Below is a small trained network, with its code and all its weights. Each question gives an input and a class and asks what happens when units are switched off, that is, made to give their printed mean instead of their output.

import numpy as np


def w(rows, s, z=0):
    codes = np.array(rows[::2]) - 128.0
    scale = np.full(codes.shape[1], s)
    scale[-1] = z or s
    return codes * scale


def f(y):
    return y / 2 * (1 + np.tanh(0.7978845608 * (y + 0.044715 * y**3)))


def log_softmax(a):
    a = a - a.max(-1, keepdims=True)
    return a - np.log(np.exp(a).sum(-1, keepdims=True))


def net(x, mask):
    res = np.array(x, float).reshape(1, 8) / 4 @ E
    y = f(res @ A[0][:, :-1].T + A[0][:, -1])
    res = res + np.where(mask, y, B[0][:, -1]) @ B[0][:, :-1]
    return log_softmax(res[-1] @ U[:, :-1].T + U[:, -1])


A, B = {}, {}
E = w([
[118,123,124,143,138,134,125,126,120,137],'x0',
[42,42,239,66,196,44,56,81,129,147],'x1',
[115,100,192,230,27,182,38,173,225,181],'x2',
[4,214,122,91,68,168,146,15,145,182],'x3',
[157,123,122,94,99,114,116,107,151,108],'x4',
[144,120,125,112,116,123,131,114,150,117],'x5',
[233,95,219,93,105,203,205,84,31,255],'x6',
[131,145,131,121,124,124,114,137,111,136],'x7',
],0.0048)
A[0] = w([
[94,56,199,50,182,67,49,93,166,150,138],'neuron 1',
[183,185,29,160,87,158,192,156,146,125,72],'neuron 2',
[180,178,26,151,83,197,171,164,137,117,104],'neuron 3',
[183,195,21,163,81,176,173,165,137,127,94],'neuron 4',
[76,72,212,85,199,77,54,96,130,133,101],'neuron 5',
[62,30,204,101,178,54,101,104,137,145,138],'neuron 6',
[35,171,25,170,170,62,61,173,205,26,90],'neuron 7',
[165,94,124,64,82,72,75,67,209,65,254],'neuron 8',
[244,35,125,150,190,80,125,243,118,83,123],'neuron 9',
[49,189,143,166,85,162,115,87,174,197,179],'neuron 10',
[189,194,33,159,78,192,150,162,118,102,101],'neuron 11',
[129,155,38,48,193,35,201,76,52,86,99],'neuron 12',
[119,88,208,232,18,171,22,175,247,168,148],'neuron 13',
[29,230,118,71,68,177,145,4,142,168,128],'neuron 14',
[38,184,20,146,178,59,50,175,230,28,115],'neuron 15',
[194,199,39,174,106,177,183,158,149,121,104],'neuron 16',
[116,159,69,32,222,80,209,112,68,76,106],'neuron 17',
[3,238,116,88,55,157,172,27,127,165,123],'neuron 18',
],0.0039,0.0032)
B[0] = w([
[67,190,139,193,65,62,190,72,92,112,202],'neuron 1',
[58,159,191,156,75,119,115,83,128,93,165],'neuron 2',
[48,188,207,187,88,56,135,48,102,90,180],'neuron 3',
[49,147,205,173,76,59,136,41,126,71,180],'neuron 4',
[64,181,176,192,77,57,140,57,75,89,184],'neuron 5',
[77,197,154,210,67,84,167,52,103,123,198],'neuron 6',
[207,209,218,58,122,236,207,104,132,248,234],'neuron 7',
[147,166,59,191,127,133,187,112,81,174,214],'neuron 8',
[193,123,131,167,219,85,46,146,234,82,206],'neuron 9',
[158,84,64,117,165,113,99,172,134,104,200],'neuron 10',
[60,160,185,172,94,60,125,53,121,80,180],'neuron 11',
[83,55,79,36,90,193,108,201,41,92,215],'neuron 12',
[46,17,25,31,61,201,152,219,17,88,248],'neuron 13',
[223,109,119,139,250,106,35,198,221,82,218],'neuron 14',
[231,188,202,73,128,210,216,123,123,252,254],'neuron 15',
[65,171,193,188,98,67,127,60,124,87,182],'neuron 16',
[63,78,76,62,54,181,142,194,67,93,213],'neuron 17',
[210,113,129,129,239,79,44,184,242,89,220],'neuron 18',
],0.0047,0.0037)
U = w([
[21,171,184,204,61,39,141,25,111,67,81],'0',
[141,128,69,141,130,135,142,133,122,153,253],'1',
[216,159,212,81,120,233,194,111,124,253,85],'2',
[42,48,14,69,69,189,109,202,78,64,67],'3',
[197,120,108,150,230,72,11,165,219,56,81],'4',
],0.0078,0.0061)

Each question gives the input, the list of numbers given to net, and the class t.
The units are the neurons (one row each of A and B). Each row of codes is followed by its name. A weight is (code - 128) times the scale printed after its matrix; where a second scale follows, it is the last column's (A, B and U).
mask holds one flag per neuron, in row order. A switched-off neuron (its flag False) gives its mean, the last column of its row in B, instead of its output. The means were averaged over made-up inputs and are rounded, as every weight is.
A unit's drop is (log p(t) with every unit on - log p(t) with that unit switched off) / (log p(t) with every unit on - log p(t) with every unit switched off).
The circuit of an input: a set's keep is (log p(t) with only the set's units on - log p(t) with every unit switched off) / (log p(t) with every unit on - log p(t) with every unit switched off). Starting from the 12 units with the biggest drops (on a tie, the unit counted first), units are removed one at a time, each time the one whose removal leaves the highest keep (on an exact tie, the one counted first), for as long as the keep stays at least 0.8.
units of the circuit, in order: the units of the circuit, biggest drop first
most important unit: the unit with the biggest drop
k most important neurons: the k neurons with the biggest drops, biggest first
drop of u: that unit's drop, to one decimal
input [-1,1,-3,7,-6,-6,-5,3], class 4: units of the circuit, in order : [neuron 18; neuron 14]
input [-2,-7,2,-8,6,8,6,4], class 4: most important unit : neuron 9
input [-5,-6,-7,4,-2,5,3,6], class 3: units of the circuit, in order : [neuron 12; neuron 17]
input [5,-2,8,5,-5,4,6,1], class 3: units of the circuit, in order : [neuron 13; neuron 15]
input [4,6,3,7,6,-4,6,8], class 4: 2 most important neurons : [neuron 14; neuron 18]
input [-8,3,-8,7,7,-7,-3,-8], class 3: 2 most important neurons : [neuron 12; neuron 17]
input [1,-3,-5,5,2,5,-5,-8], class 2: 3 most important neurons : [neuron 15; neuron 7; neuron 13]
input [-7,-5,8,4,1,8,7,2], class 3: units of the circuit, in order : [neuron 13; neuron 15]
input [-6,-4,5,4,-4,1,4,-7], class 3: 3 most important neurons : [neuron 13; neuron 15; neuron 7]
input [-8,5,-8,4,2,-6,3,6], class 3: units of the circuit, in order : [neuron 12; neuron 17]
input [-6,6,5,8,-8,7,5,0], class 1: 2 most important neurons : [neuron 13; neuron 9]
input [1,8,0,-4,-6,7,7,8], class 0: drop of neuron 9 : 0.0
input [-1,4,-1,7,-5,-8,-1,6], class 4: drop of neuron 14 : 0.2
input [4,5,6,-7,8,-2,-5,-7], class 1: drop of neuron 7 : 0.1
input [-5,3,8,3,1,-8,-5,-5], class 3: units of the circuit, in order : [neuron 13]
input [5,-3,4,8,7,5,-8,4], class 2: drop of neuron 10 : -0.1
